Here is a tiny trained network, its code and every weight. The questions are about switching its units off for an input and a target symbol, where a switched-off unit gives its printed mean instead of its output.

import numpy as np


def w(rows, s, z=0):
    codes = np.array(rows[::2]) - 128.0
    scale = np.full(codes.shape[1], s)
    scale[-1] = z or s
    return codes * scale


def softmax(a):
    e = np.exp(a - a.max(-1, keepdims=True))
    return e / e.sum(-1, keepdims=True)


def log_softmax(a):
    a = a - a.max(-1, keepdims=True)
    return a - np.log(np.exp(a).sum(-1, keepdims=True))


def net(x, mask):
    ids = ['ΛΞΣΨμτφ'.index(c) for c in x.split()]
    T = len(ids)
    res = E[ids] + P[:T]
    u = 0
    for l in range(2):
        r = res
        for j in range(3):
            rows = slice(3 * j, 3 * j + 3)
            q, k, v = (r @ M[l][rows].T for M in (Q, K, V))
            z = softmax(np.where(np.tri(T) > 0, q @ k.T / 3**0.5, -1e9)) @ v
            o = O[l][rows]
            res = res + np.where(mask[u + j], z, o[:, -1]) @ o[:, :-1]
        u += 3
    return log_softmax(res[-1] @ U[:, :-1].T + U[:, -1])


Q, K, V, O = {}, {}, {}, {}
E = w([
[181,90,171,135,225,173],'Λ',
[139,47,150,123,190,218],'Ξ',
[156,120,65,154,52,130],'Σ',
[126,78,75,188,109,253],'Ψ',
[105,156,172,234,32,137],'μ',
[158,202,187,183,204,61],'τ',
[59,169,255,168,89,25],'φ',
],0.0091)
P = w([
[50,196,67,83,130,132],'0',
[173,92,125,118,110,165],'1',
[108,159,134,172,139,208],'2',
[94,74,86,107,187,124],'3',
[192,77,97,169,82,99],'4',
[82,159,119,217,136,176],'5',
[50,45,108,128,194,87],'6',
[166,48,135,184,89,42],'7',
[5,192,194,189,123,130],'8',
],0.015)
Q[0] = w([
[100,123,103,38,115,150],'L0H1',
[203,137,166,126,34,44],'L0H1',
[98,102,127,167,134,218],'L0H1',
[70,107,52,137,154,135],'L0H2',
[179,56,135,49,170,104],'L0H2',
[193,59,30,90,143,60],'L0H2',
[107,103,207,254,177,195],'L0H3',
[148,51,147,59,95,151],'L0H3',
[172,133,157,87,93,77],'L0H3',
],0.0097)
K[0] = w([
[205,139,129,149,91,123],'L0H1',
[96,246,138,75,102,172],'L0H1',
[114,139,113,192,127,61],'L0H1',
[149,70,43,137,164,140],'L0H2',
[120,182,87,80,142,171],'L0H2',
[224,195,101,44,157,198],'L0H2',
[142,111,129,157,173,80],'L0H3',
[126,143,100,63,122,182],'L0H3',
[178,157,175,16,77,185],'L0H3',
],0.011)
V[0] = w([
[21,76,40,85,127,100],'L0H1',
[77,178,126,107,152,101],'L0H1',
[92,185,120,26,140,124],'L0H1',
[161,168,203,120,85,212],'L0H2',
[1,116,169,96,103,62],'L0H2',
[72,58,166,205,107,55],'L0H2',
[172,101,119,193,175,141],'L0H3',
[126,186,102,116,161,29],'L0H3',
[170,60,117,118,149,120],'L0H3',
],0.0094)
O[0] = w([
[135,84,142,88,104,191,254],'L0H1',
[110,123,111,159,178,168,100],'L0H1',
[72,50,118,118,137,144,70],'L0H1',
[145,110,117,132,153,86,140],'L0H2',
[151,114,75,190,116,150,62],'L0H2',
[172,125,99,95,164,158,132],'L0H2',
[78,165,164,62,117,156,206],'L0H3',
[149,89,161,116,164,11,17],'L0H3',
[174,107,134,65,118,155,143],'L0H3',
],0.011,0.0043)
Q[1] = w([
[186,109,103,193,39,155],'L1H1',
[82,238,96,126,164,130],'L1H1',
[92,130,76,89,217,121],'L1H1',
[110,159,196,190,74,143],'L1H2',
[167,115,181,19,178,148],'L1H2',
[147,177,148,119,78,134],'L1H2',
[240,175,151,198,35,89],'L1H3',
[232,156,179,154,31,44],'L1H3',
[131,174,74,184,249,114],'L1H3',
],0.011)
K[1] = w([
[84,172,111,136,96,157],'L1H1',
[253,154,178,103,114,129],'L1H1',
[165,143,188,38,136,131],'L1H1',
[172,126,145,144,16,199],'L1H2',
[127,70,154,86,162,138],'L1H2',
[127,141,104,92,85,218],'L1H2',
[125,30,185,141,137,108],'L1H3',
[104,115,195,160,209,102],'L1H3',
[235,109,141,123,65,108],'L1H3',
],0.012)
V[1] = w([
[134,65,124,94,132,186],'L1H1',
[160,77,99,142,10,120],'L1H1',
[186,54,135,73,124,40],'L1H1',
[119,52,128,143,76,144],'L1H2',
[102,119,205,73,218,107],'L1H2',
[152,166,150,146,100,214],'L1H2',
[147,156,180,163,165,172],'L1H3',
[73,184,85,160,122,71],'L1H3',
[93,89,158,145,192,99],'L1H3',
],0.011)
O[1] = w([
[190,86,54,122,149,124,187],'L1H1',
[180,135,122,1,202,225,134],'L1H1',
[96,100,124,148,227,115,2],'L1H1',
[64,84,147,131,145,63,182],'L1H2',
[145,196,63,145,171,164,78],'L1H2',
[172,72,205,160,205,111,201],'L1H2',
[71,64,166,165,118,145,139],'L1H3',
[211,144,227,76,118,136,116],'L1H3',
[121,174,162,148,249,129,118],'L1H3',
],0.0096,0.016)
U = w([
[204,109,74,222,178,156,182],'Λ',
[113,115,131,106,240,241,153],'Ξ',
[185,183,102,52,82,55,157],'Σ',
[39,143,150,96,110,221,3],'Ψ',
[73,204,254,88,130,201,90],'μ',
[115,206,152,178,66,148,79],'τ',
[135,128,188,156,196,84,194],'φ',
],0.0072,0.005)

Each question gives the input, a string of symbols that net reads in full, and the target symbol t.
The units are the heads (3 rows each of Q, K, V and O). Each row of codes is followed by its name. A weight is (code - 128) times the scale printed after its matrix; where a second scale follows, it is the last column's (O and U).
mask holds one flag per head, layer by layer. A switched-off head (its flag False) gives its mean, the last column of its rows in O, instead of its output. The means were averaged over made-up inputs and are rounded, as every weight is.
A unit's drop is (log p(t) with every unit on - log p(t) with that unit switched off) / (log p(t) with every unit on - log p(t) with every unit switched off).
The circuit of an input: a set's keep is (log p(t) with only the set's units on - log p(t) with every unit switched off) / (log p(t) with every unit on - log p(t) with every unit switched off). Starting from all 6 units, units are removed one at a time, each time the one whose removal leaves the highest keep (on an exact tie, the one counted first), for as long as the keep stays at least 0.8.
circuit, biggest first: the units of the circuit, biggest drop first
most important unit: the unit with the biggest drop
heads that matter: for each layer, one digit per head in row order, 1 if its drop is at least 0.15 and else 0, layers parted by /
input τ φ Ψ Ψ Ξ μ τ Ψ Σ, target φ: heads that matter : 101 / 100
input Σ Σ Ψ Σ Ψ, target Ξ: heads that matter : 111 / 100
input Ξ φ Σ, target Λ: most important unit : L0H2
input Ψ Ψ Ψ Ψ μ Λ, target τ: circuit, biggest first : [L0H1; L1H1; L0H2; L0H3]
input τ τ Ψ, target φ: circuit, biggest first : [L0H3; L1H1]
input Ξ Ψ Ψ Ξ, target Ψ: heads that matter : 101 / 001
input Σ Ψ Ψ Ψ Ξ, target Ξ: circuit, biggest first : [L0H3; L1H1; L0H1]
input φ Ξ Ψ Ψ Ξ Λ μ Σ, target Ψ: heads that matter : 101 / 000
input Ψ Ξ Ψ Ψ Σ Σ Ξ Λ, target Σ: circuit, biggest first : [L0H1; L1H1; L0H2]
input Σ μ Ξ, target τ: heads that matter : 101 / 100
input Σ φ Ξ, target Λ: heads that matter : 110 / 000
input τ μ τ Σ φ Σ Σ φ, target τ: heads that matter : 110 / 110
input Λ Σ Ψ Ψ Ξ Ψ Ξ, target Ψ: circuit, biggest first : [L1H3; L0H3]
input φ Λ Ψ Σ Λ, target μ: circuit, biggest first : [L0H2; L1H1]
input Σ Ψ Ψ, target μ: heads that matter : 011 / 110
input φ Ξ Ψ φ Σ, target Ψ: circuit, biggest first : [L0H1; L0H3; L1H2]
input Σ Ξ Ψ τ Ψ Σ, target φ: circuit, biggest first : [L0H3; L1H2]
input Σ Ψ μ Λ φ Λ, target Λ: circuit, biggest first : [L0H2; L0H1; L1H3]
input μ Σ Σ Ξ Ξ, target μ: circuit, biggest first : [L0H3; L1H1]
input Ψ Ψ Σ Ξ φ μ, target Λ: heads that matter : 111 / 011
input Λ Ψ φ Ξ Ξ, target φ: heads that matter : 111 / 101
input Ξ Λ Ψ Λ Σ μ φ Ψ Ξ, target Λ: circuit, biggest first : [L0H2]
input Σ Λ Ξ Ψ Ξ Ψ φ μ, target Ξ: circuit, biggest first : [L0H3; L1H1; L0H1]
input Λ Σ Ψ Ψ Λ, target φ: most important unit : L0H2
input Σ Ξ Ψ Ξ Ψ Ξ μ Ψ Ξ, target τ: circuit, biggest first : [L0H2; L0H1; L1H1]
input τ Ψ Λ Ψ Ψ, target τ: heads that matter : 110 / 110
input Λ Λ Ψ Λ Σ Λ Λ Ψ, target φ: most important unit : L0H3
input Ξ Σ Ξ φ Ψ τ Λ Ξ φ, target Λ: heads that matter : 010 / 000
input Ψ Ψ Ξ Ξ Ψ, target Σ: heads that matter : 110 / 101
